Here is a tiny trained network, its code and every weight. The questions are about switching its units off for an input and a class, where a switched-off unit gives its printed mean instead of its output.

import numpy as np


def w(rows, s, z=0):
    codes = np.array(rows[::2]) - 128.0
    scale = np.full(codes.shape[1], s)
    scale[-1] = z or s
    return codes * scale


def norm(h):
    return h / np.sqrt((h * h).mean(-1, keepdims=True) + 1e-5)


def f(y):
    return np.maximum(y, 0)


def log_softmax(a):
    a = a - a.max(-1, keepdims=True)
    return a - np.log(np.exp(a).sum(-1, keepdims=True))


def net(x, mask):
    res = np.array(x, float).reshape(1, 3) / 4 @ E
    u = 0
    for l in range(4):
        y = f(norm(res) @ A[l][:, :-1].T + A[l][:, -1])
        res = res + np.where(mask[u : u + 3], y, B[l][:, -1]) @ B[l][:, :-1]
        u += 3
    return log_softmax(norm(res)[-1] @ U[:, :-1].T + U[:, -1])


A, B = {}, {}
E = w([
[56,174,109,144,121,134,179,154,2,138,131],'x0',
[133,221,152,57,175,160,71,187,137,143,187],'x1',
[36,118,137,151,110,140,59,55,140,178,159],'x2',
],0.00098)
A[0] = w([
[211,161,126,114,181,155,255,179,35,115,123,151],'L0N0',
[214,90,107,101,153,22,138,193,168,104,151,118],'L0N1',
[102,175,170,64,147,143,98,191,151,174,167,250],'L0N2',
],0.00099,0.0018)
B[0] = w([
[111,102,111,148,136,182,72,51,40,184,136,208],'L0N0',
[144,130,139,181,170,193,77,57,91,122,111,166],'L0N1',
[80,7,18,173,161,69,238,98,141,112,61,251],'L0N2',
],0.0015,0.002)
A[1] = w([
[38,174,178,121,52,135,25,79,146,179,206,2],'L1N0',
[109,247,137,7,210,170,60,229,155,165,234,69],'L1N1',
[158,75,99,124,157,124,95,74,172,88,113,235],'L1N2',
],0.0018,0.00079)
B[1] = w([
[180,81,133,164,220,207,87,71,26,214,90,201],'L1N0',
[119,26,73,217,80,9,251,98,177,28,18,233],'L1N1',
[60,195,158,167,96,145,130,162,132,158,178,253],'L1N2',
],0.0021,0.0018)
A[2] = w([
[125,75,171,148,50,141,156,99,110,173,114,164],'L2N0',
[98,200,166,153,111,129,150,173,110,129,154,163],'L2N1',
[252,168,149,109,134,134,172,195,94,76,100,4],'L2N2',
],0.0023,0.0015)
B[2] = w([
[136,143,84,93,205,105,155,171,130,102,116,250],'L2N0',
[115,144,87,92,131,156,134,134,60,102,140,155],'L2N1',
[134,36,117,166,205,182,37,4,87,235,144,174],'L2N2',
],0.0033,0.002)
A[3] = w([
[85,157,100,145,165,148,150,151,80,141,118,253],'L3N0',
[203,73,99,113,146,137,141,122,99,101,138,191],'L3N1',
[204,104,191,123,108,135,62,135,252,134,152,197],'L3N2',
],0.0025,0.00034)
B[3] = w([
[192,139,161,109,94,147,107,145,179,103,153,253],'L3N0',
[35,137,140,139,125,121,83,97,182,164,148,194],'L3N1',
[130,177,107,89,93,155,171,175,3,93,148,195],'L3N2',
],0.004,0.0026)
U = w([
[119,76,119,165,204,174,62,54,100,213,134,179],'0',
[121,176,96,101,82,155,164,179,29,89,162,167],'1',
[105,75,84,169,135,46,185,129,202,88,78,171],'2',
[167,177,164,102,118,155,85,168,230,117,175,130],'3',
[143,142,254,110,94,68,108,143,135,173,81,28],'4',
[150,163,217,107,86,64,104,143,141,187,76,2],'5',
[142,166,214,110,82,52,109,144,140,201,98,28],'6',
[138,149,192,99,79,62,91,144,139,164,100,13],'7',
],0.008,0.0036)

Each question gives the input, the list of numbers given to net, and the class t.
The units are the neurons (one row each of A and B). Each row of codes is followed by its name. A weight is (code - 128) times the scale printed after its matrix; where a second scale follows, it is the last column's (A, B and U).
mask holds one flag per neuron, layer by layer. A switched-off neuron (its flag False) gives its mean, the last column of its row in B, instead of its output. The means were averaged over made-up inputs and are rounded, as every weight is.
A unit's drop is (log p(t) with every unit on - log p(t) with that unit switched off) / (log p(t) with every unit on - log p(t) with every unit switched off).
The circuit of an input: a set's keep is (log p(t) with only the set's units on - log p(t) with every unit switched off) / (log p(t) with every unit on - log p(t) with every unit switched off). Starting from all 12 units, units are removed one at a time, each time the one whose removal leaves the highest keep (on an exact tie, the one counted first), for as long as the keep stays at least 0.8.
units of the circuit, in order: the units of the circuit, biggest drop first
most important unit: the unit with the biggest drop
top k neurons: the k neurons with the biggest drops, biggest first
k most important neurons of layer l: the k neurons of layer l with the biggest drops, biggest first
drop of u: that unit's drop, to one decimal
input [-2,0,1], class 3: top 4 neurons -> [L1N2, L1N1, L3N2, L3N0]
input [4,-5,4], class 2: top 4 neurons -> [L3N2, L1N2, L2N2, L0N0]
input [8,6,-8], class 0: top 3 neurons -> [L2N2, L1N2, L3N2]
input [7,8,3], class 2: top 3 neurons -> [L1N1, L3N2, L1N2]
input [6,2,-6], class 0: top 2 neurons -> [L2N2, L1N2]
input [-7,-5,-8], class 0: top 2 neurons -> [L2N2, L1N1]
input [5,6,-3], class 2: top 3 neurons -> [L1N1, L3N2, L1N2]
input [1,-3,-1], class 3: units of the circuit, in order -> [L1N1, L0N2, L3N0, L3N2]
input [-6,-6,-4], class 1: units of the circuit, in order -> [L3N2, L0N2, L1N1]
input [-4,-4,0], class 1: most important unit -> L0N2
input [-5,-4,2], class 1: top 3 neurons -> [L3N2, L0N2, L1N1]
input [-3,-1,-1], class 3: top 2 neurons -> [L1N2, L2N1]
input [-4,5,-1], class 2: top 2 neurons -> [L1N1, L3N0]
input [-8,-5,-1], class 1: most important unit -> L3N2
input [1,2,1], class 3: top 4 neurons -> [L0N2, L1N1, L3N0, L3N2]
input [-5,-2,-4], class 1: top 2 neurons -> [L3N2, L1N2]
input [-8,-1,-8], class 0: 2 most important neurons of layer 3 -> [L3N1, L3N0]
input [7,8,-4], class 2: drop of L1N1 -> 1.2
input [1,4,-1], class 2: drop of L0N1 -> 0.1
input [5,6,-2], class 2: drop of L3N2 -> 0.2
input [-6,0,-8], class 0: units of the circuit, in order -> [L2N2]
